Here is a tiny trained network, its code and every weight. The questions are about switching its units off for an input and a target symbol, where a switched-off unit gives its printed mean instead of its output.

import numpy as np


def w(rows, s, z=0):
    codes = np.array(rows[::2]) - 128.0
    scale = np.full(codes.shape[1], s)
    scale[-1] = z or s
    return codes * scale


def norm(h):
    return h / np.sqrt((h * h).mean(-1, keepdims=True) + 1e-5)


def f(y):
    return y / 2 * (1 + np.tanh(0.7978845608 * (y + 0.044715 * y**3)))


def softmax(a):
    e = np.exp(a - a.max(-1, keepdims=True))
    return e / e.sum(-1, keepdims=True)


def log_softmax(a):
    a = a - a.max(-1, keepdims=True)
    return a - np.log(np.exp(a).sum(-1, keepdims=True))


def net(x, mask):
    ids = ['Παβγεζθμστφω'.index(c) for c in x.split()]
    T = len(ids)
    res = E[ids] + P[:T]
    u = 0
    for l in range(2):
        r = norm(res)
        for j in range(3):
            rows = slice(3 * j, 3 * j + 3)
            q, k, v = (r @ M[l][rows].T for M in (Q, K, V))
            z = softmax(np.where(np.tri(T) > 0, q @ k.T / 3**0.5, -1e9)) @ v
            o = O[l][rows]
            res = res + np.where(mask[u + j], z, o[:, -1]) @ o[:, :-1]
        u += 3
        y = f(norm(res) @ A[l][:, :-1].T + A[l][:, -1])
        res = res + np.where(mask[u : u + 8], y, B[l][:, -1]) @ B[l][:, :-1]
        u += 8
    return log_softmax(norm(res)[-1] @ U[:, :-1].T + U[:, -1])


Q, K, V, O, A, B = {}, {}, {}, {}, {}, {}
E = w([
[147,110,239,113,99],'Π',
[217,159,127,158,133],'α',
[192,69,120,87,162],'β',
[92,60,80,103,149],'γ',
[136,15,171,126,133],'ε',
[195,173,96,100,132],'ζ',
[68,70,95,106,143],'θ',
[140,153,57,72,121],'μ',
[23,254,98,216,133],'σ',
[93,60,71,131,148],'τ',
[79,118,114,196,108],'φ',
[167,145,55,124,129],'ω',
],0.0095)
P = w([
[75,173,141,149,255],'0',
[97,159,87,146,198],'1',
[104,149,97,131,156],'2',
[116,139,86,129,122],'3',
[125,134,97,116,91],'4',
[142,127,86,118,62],'5',
[156,127,90,104,36],'6',
],0.0059)
Q[0] = w([
[68,167,81,131,146],'L0H1',
[201,154,114,108,112],'L0H1',
[121,178,149,151,105],'L0H1',
[85,123,167,158,82],'L0H2',
[111,80,164,117,115],'L0H2',
[136,88,124,185,122],'L0H2',
[128,253,112,142,150],'L0H3',
[184,199,108,105,193],'L0H3',
[114,138,143,141,99],'L0H3',
],0.039)
K[0] = w([
[64,178,65,156,134],'L0H1',
[215,159,91,93,112],'L0H1',
[169,193,155,218,130],'L0H1',
[146,124,120,138,17],'L0H2',
[160,84,107,134,78],'L0H2',
[92,111,103,84,92],'L0H2',
[68,167,130,158,186],'L0H3',
[119,133,164,126,254],'L0H3',
[93,118,106,132,79],'L0H3',
],0.028)
V[0] = w([
[87,213,87,182,86],'L0H1',
[105,43,129,145,145],'L0H1',
[30,129,171,166,65],'L0H1',
[89,187,167,4,100],'L0H2',
[124,147,164,225,98],'L0H2',
[120,120,119,160,106],'L0H2',
[238,100,102,101,200],'L0H3',
[142,240,89,91,142],'L0H3',
[230,143,207,200,127],'L0H3',
],0.016)
O[0] = w([
[62,186,64,184,105,72],'L0H1',
[133,35,123,116,186,183],'L0H1',
[99,176,124,156,221,93],'L0H1',
[119,227,88,24,156,81],'L0H2',
[151,132,232,192,158,107],'L0H2',
[144,101,148,128,146,121],'L0H2',
[19,196,136,126,79,155],'L0H3',
[168,160,174,10,81,11],'L0H3',
[76,168,246,159,171,124],'L0H3',
],0.012,0.011)
A[0] = w([
[149,166,128,65,57,126],'L0N1',
[67,100,146,134,166,28],'L0N2',
[71,187,177,166,123,136],'L0N3',
[94,91,187,112,183,2],'L0N4',
[67,110,98,152,179,142],'L0N5',
[152,252,98,130,137,85],'L0N6',
[63,115,189,119,65,135],'L0N7',
[148,149,177,78,189,130],'L0N8',
],0.021,0.0038)
B[0] = w([
[69,54,110,179,185,208],'L0N1',
[127,131,158,76,176,208],'L0N2',
[181,151,93,101,85,231],'L0N3',
[124,67,135,70,135,241],'L0N4',
[137,179,127,104,201,254],'L0N5',
[200,129,86,63,122,204],'L0N6',
[75,252,142,128,109,200],'L0N7',
[153,139,191,203,34,194],'L0N8',
],0.026,0.0082)
Q[1] = w([
[207,175,159,139,109],'L1H1',
[69,190,99,14,170],'L1H1',
[79,50,127,88,158],'L1H1',
[30,77,169,151,50],'L1H2',
[86,141,156,6,173],'L1H2',
[96,208,135,119,67],'L1H2',
[174,158,165,146,147],'L1H3',
[240,90,103,193,137],'L1H3',
[39,109,140,180,167],'L1H3',
],0.021)
K[1] = w([
[190,122,201,141,136],'L1H1',
[30,210,153,79,94],'L1H1',
[155,167,7,128,140],'L1H1',
[20,64,170,125,70],'L1H2',
[136,144,145,6,225],'L1H2',
[98,183,183,88,62],'L1H2',
[143,182,178,157,145],'L1H3',
[247,161,82,172,200],'L1H3',
[118,61,175,75,143],'L1H3',
],0.02)
V[1] = w([
[117,108,96,124,96],'L1H1',
[118,131,61,107,62],'L1H1',
[158,115,119,134,93],'L1H1',
[149,150,114,122,120],'L1H2',
[91,156,161,228,89],'L1H2',
[155,107,102,92,9],'L1H2',
[163,236,165,76,135],'L1H3',
[155,189,111,117,54],'L1H3',
[158,114,28,200,156],'L1H3',
],0.011)
O[1] = w([
[65,115,132,91,188,133],'L1H1',
[45,156,164,82,208,131],'L1H1',
[119,120,157,102,143,137],'L1H1',
[89,133,163,123,153,119],'L1H2',
[85,77,231,239,47,27],'L1H2',
[160,121,250,65,204,47],'L1H2',
[116,6,26,98,229,71],'L1H3',
[103,99,112,76,230,1],'L1H3',
[196,195,219,2,89,184],'L1H3',
],0.0062,0.0035)
A[1] = w([
[83,184,106,254,184,112],'L1N1',
[190,69,117,119,116,98],'L1N2',
[176,246,83,179,183,169],'L1N3',
[228,119,241,131,96,4],'L1N4',
[40,80,80,92,146,26],'L1N5',
[114,183,119,170,40,160],'L1N6',
[93,37,158,183,142,61],'L1N7',
[132,49,222,118,166,52],'L1N8',
],0.018,0.0038)
B[1] = w([
[142,73,117,214,150,203],'L1N1',
[41,169,114,182,122,204],'L1N2',
[233,121,131,180,85,212],'L1N3',
[180,116,231,99,19,222],'L1N4',
[163,138,227,152,95,216],'L1N5',
[153,79,128,98,222,200],'L1N6',
[171,160,131,60,160,203],'L1N7',
[127,164,109,98,255,254],'L1N8',
],0.026,0.0094)
U = w([
[224,192,59,93,112,81],'Π',
[129,251,140,193,141,66],'α',
[78,161,58,161,118,189],'β',
[113,32,130,104,77,111],'γ',
[208,78,127,226,151,20],'ε',
[56,229,139,85,113,136],'ζ',
[103,106,96,141,90,189],'θ',
[97,111,67,51,85,194],'μ',
[125,131,135,92,233,176],'σ',
[143,2,85,99,134,1],'τ',
[179,134,216,108,91,179],'φ',
[39,99,180,191,144,115],'ω',
],0.012,0.0033)

Each question gives the input, a string of symbols that net reads in full, and the target symbol t.
The units are the heads (3 rows each of Q, K, V and O) and the neurons (one row each of A and B). Each row of codes is followed by its name. A weight is (code - 128) times the scale printed after its matrix; where a second scale follows, it is the last column's (O, A, B and U).
mask holds one flag per unit, layer by layer, with each layer's heads first. A switched-off unit (its flag False) gives its mean, the last column of its rows in O or B, instead of its output. The means were averaged over made-up inputs and are rounded, as every weight is.
A unit's drop is (log p(t) with every unit on - log p(t) with that unit switched off) / (log p(t) with every unit on - log p(t) with every unit switched off).
The circuit of an input: a set's keep is (log p(t) with only the set's units on - log p(t) with every unit switched off) / (log p(t) with every unit on - log p(t) with every unit switched off). Starting from the 12 units with the biggest drops (on a tie, the unit counted first), units are removed one at a time, each time the one whose removal leaves the highest keep (on an exact tie, the one counted first), for as long as the keep stays at least 0.8.
units of the circuit, in order: the units of the circuit, biggest drop first
top k neurons: the k neurons with the biggest drops, biggest first
k most important neurons of layer l: the k neurons of layer l with the biggest drops, biggest first
heads that matter: for each layer, one digit per head in row order, 1 if its drop is at least 0.15 and else 0, layers parted by /
input φ σ ω, target φ: heads that matter : 011 / 000
input Π β μ θ, target γ: heads that matter : 011 / 000
input ζ ε α, target ζ: units of the circuit, in order : [L0H3 L0N7]
input ζ σ τ, target τ: most important neuron of layer 1 : [L1N8]
input ζ ε γ μ μ ε τ, target ε: heads that matter : 001 / 000
input Π γ Π φ ω Π α, target Π: units of the circuit, in order : [L0H1 L0H2 L0N6]
input τ γ ω φ ζ γ, target ω: heads that matter : 001 / 000
input τ σ β σ μ ε γ, target ε: heads that matter : 001 / 000
input ζ β τ ε μ φ, target ε: units of the circuit, in order : [L0H1 L1N1 L1N3]
input ζ γ ε ε ε ω γ, target φ: top 2 neurons : [L1N5 L0N8]
input ζ α Π ε β τ, target α: units of the circuit, in order : [L0H3 L0N7 L1N3]
input ε Π ω Π ζ μ, target ε: top 2 neurons : [L1N6 L1N3]
input γ σ μ, target γ: heads that matter : 101 / 000
input ω μ τ φ α, target ω: top neuron : [L0N1]
input ω σ Π ζ τ ζ, target ω: top 2 neurons : [L0N1 L0N7]
input μ τ ε ε β ω τ, target φ: 2 most important neurons of layer 0 : [L0N8 L0N5]
input τ γ ε τ, target ε: heads that matter : 000 / 000
input μ ε μ Π γ θ τ, target Π: top 2 neurons : [L0N4 L0N1]
input γ μ μ ε σ σ θ, target τ: top 2 neurons : [L1N8 L0N7]
input ζ ζ θ γ, target Π: heads that matter : 101 / 001
input ζ σ ε φ Π β, target ω: heads that matter : 101 / 000
input σ ζ σ γ τ ζ, target σ: top 2 neurons : [L0N1 L1N7]
input α α σ Π β, target ω: most important neuron of layer 1 : [L1N8]
